Here is a tiny trained network, its code and every weight. The questions are about switching its units off for an input and a class, where a switched-off unit gives its printed mean instead of its output.

import numpy as np


def w(rows, s, z=0):
    codes = np.array(rows[::2]) - 128.0
    scale = np.full(codes.shape[1], s)
    scale[-1] = z or s
    return codes * scale


def norm(h):
    return h / np.sqrt((h * h).mean(-1, keepdims=True) + 1e-5)


def f(y):
    return y / 2 * (1 + np.tanh(0.7978845608 * (y + 0.044715 * y**3)))


def log_softmax(a):
    a = a - a.max(-1, keepdims=True)
    return a - np.log(np.exp(a).sum(-1, keepdims=True))


def net(x, mask):
    res = np.array(x, float).reshape(1, 5) / 4 @ E
    u = 0
    for l in range(2):
        y = f(norm(res) @ A[l][:, :-1].T + A[l][:, -1])
        res = res + np.where(mask[u : u + 15], y, B[l][:, -1]) @ B[l][:, :-1]
        u += 15
    return log_softmax(norm(res)[-1] @ U[:, :-1].T + U[:, -1])


A, B = {}, {}
E = w([
[254,163,188],'x0',
[129,126,126],'x1',
[40,206,200],'x2',
[99,46,205],'x3',
[133,128,126],'x4',
],0.0081)
A[0] = w([
[88,50,73,54],'0.n0',
[170,148,68,113],'0.n1',
[146,139,196,105],'0.n2',
[90,112,134,54],'0.n3',
[136,144,153,130],'0.n4',
[176,66,175,66],'0.n5',
[116,128,128,91],'0.n6',
[138,76,83,73],'0.n7',
[147,1,156,30],'0.n8',
[254,110,132,80],'0.n9',
[165,131,92,97],'0.n10',
[116,90,212,4],'0.n11',
[126,122,126,95],'0.n12',
[188,156,60,125],'0.n13',
[119,106,154,66],'0.n14',
],0.022,0.0044)
B[0] = w([
[4,99,90,204],'0.n0',
[162,184,120,198],'0.n1',
[82,56,128,180],'0.n2',
[84,117,115,146],'0.n3',
[103,113,144,146],'0.n4',
[210,38,125,192],'0.n5',
[123,120,132,124],'0.n6',
[108,64,69,173],'0.n7',
[239,245,139,220],'0.n8',
[22,44,99,254],'0.n9',
[154,161,104,165],'0.n10',
[253,150,124,180],'0.n11',
[126,129,120,121],'0.n12',
[149,222,107,225],'0.n13',
[149,137,115,134],'0.n14',
],0.033,0.009)
A[1] = w([
[87,65,215,91],'1.n0',
[131,130,170,26],'1.n1',
[92,171,186,136],'1.n2',
[149,166,50,152],'1.n3',
[183,97,38,92],'1.n4',
[186,191,140,95],'1.n5',
[110,160,250,214],'1.n6',
[157,92,115,99],'1.n7',
[124,122,219,147],'1.n8',
[192,242,124,124],'1.n9',
[131,136,180,79],'1.n10',
[86,151,84,255],'1.n11',
[144,108,122,61],'1.n12',
[186,87,57,135],'1.n13',
[197,156,142,118],'1.n14',
],0.018,0.0052)
B[1] = w([
[110,142,52,168],'1.n0',
[121,146,165,118],'1.n1',
[142,135,79,154],'1.n2',
[157,146,187,215],'1.n3',
[79,198,160,189],'1.n4',
[118,76,96,161],'1.n5',
[78,253,144,164],'1.n6',
[90,149,112,139],'1.n7',
[105,190,129,144],'1.n8',
[202,73,115,203],'1.n9',
[100,153,155,123],'1.n10',
[170,74,138,250],'1.n11',
[99,147,129,122],'1.n12',
[74,186,120,188],'1.n13',
[124,95,61,159],'1.n14',
],0.039,0.011)
U = w([
[104,241,133,100],'0',
[155,136,133,227],'1',
[153,132,135,207],'2',
[246,138,153,69],'3',
[75,57,174,81],'4',
[136,135,237,2],'5',
],0.014,0.0073)

Each question gives the input, the list of numbers given to net, and the class t.
The units are the neurons (one row each of A and B). Each row of codes is followed by its name. A weight is (code - 128) times the scale printed after its matrix; where a second scale follows, it is the last column's (A, B and U).
mask holds one flag per neuron, layer by layer. A switched-off neuron (its flag False) gives its mean, the last column of its row in B, instead of its output. The means were averaged over made-up inputs and are rounded, as every weight is.
A unit's drop is (log p(t) with every unit on - log p(t) with that unit switched off) / (log p(t) with every unit on - log p(t) with every unit switched off).
The circuit of an input: a set's keep is (log p(t) with only the set's units on - log p(t) with every unit switched off) / (log p(t) with every unit on - log p(t) with every unit switched off). Starting from the 12 units with the biggest drops (on a tie, the unit counted first), units are removed one at a time, each time the one whose removal leaves the highest keep (on an exact tie, the one counted first), for as long as the keep stays at least 0.8.
units of the circuit, in order: the units of the circuit, biggest drop first
unit that matters most: the unit with the biggest drop
k most important neurons: the k neurons with the biggest drops, biggest first
top k neurons in layer l: the k neurons of layer l with the biggest drops, biggest first
drop of u: that unit's drop, to one decimal
input [3,-3,-7,-1,3], class 0: most important neuron	[0.n9]
input [8,-1,0,7,-5], class 4: top 3 neurons in layer 0	[0.n9; 0.n2; 0.n13]
input [-3,-5,-8,-1,2], class 0: top 4 neurons in layer 0	[0.n7; 0.n0; 0.n8; 0.n9]
input [6,-3,7,5,-3], class 0: top 3 neurons in layer 0	[0.n2; 0.n9; 0.n8]
input [-8,-4,-4,-4,-3], class 4: 2 most important neurons	[0.n0; 0.n8]
input [-4,2,4,-6,3], class 3: 3 most important neurons	[0.n9; 0.n0; 0.n5]
input [-8,2,-8,-7,1], class 0: top 4 neurons in layer 0	[0.n7; 0.n0; 0.n8; 0.n9]
input [3,8,-8,6,1], class 0: units of the circuit, in order	[0.n8; 0.n9; 1.n4]
input [4,-6,-6,-6,-5], class 0: top 3 neurons in layer 0	[0.n9; 0.n8; 0.n13]
input [-6,4,-4,-4,-4], class 4: 2 most important neurons	[0.n0; 0.n8]
input [-2,-2,-4,2,0], class 0: 2 most important neurons	[0.n7; 0.n8]
input [8,-5,-4,-5,1], class 4: 3 most important neurons	[0.n8; 0.n9; 0.n11]
input [-6,2,4,-4,-3], class 4: top 3 neurons in layer 0	[0.n8; 0.n13; 0.n11]
input [-7,-2,-4,7,0], class 3: top 2 neurons in layer 0	[0.n9; 0.n8]
input [7,-3,-8,6,6], class 0: 3 most important neurons	[0.n9; 0.n8; 1.n13]
input [-5,5,-7,4,7], class 0: unit that matters most	0.n7
input [-8,4,1,-6,-3], class 4: 3 most important neurons	[0.n8; 0.n0; 1.n9]
input [7,0,4,-5,2], class 4: 2 most important neurons	[0.n8; 0.n9]
input [-6,-8,-8,1,1], class 0: drop of 1.n3	0.2
input [-1,8,-8,4,-1], class 0: drop of 0.n8	1.0
input [-8,4,5,2,-3], class 4: units of the circuit, in order	[0.n8]
input [6,1,1,1,4], class 4: drop of 0.n8	0.0
input [-8,-2,7,1,5], class 4: drop of 0.n1	0.1
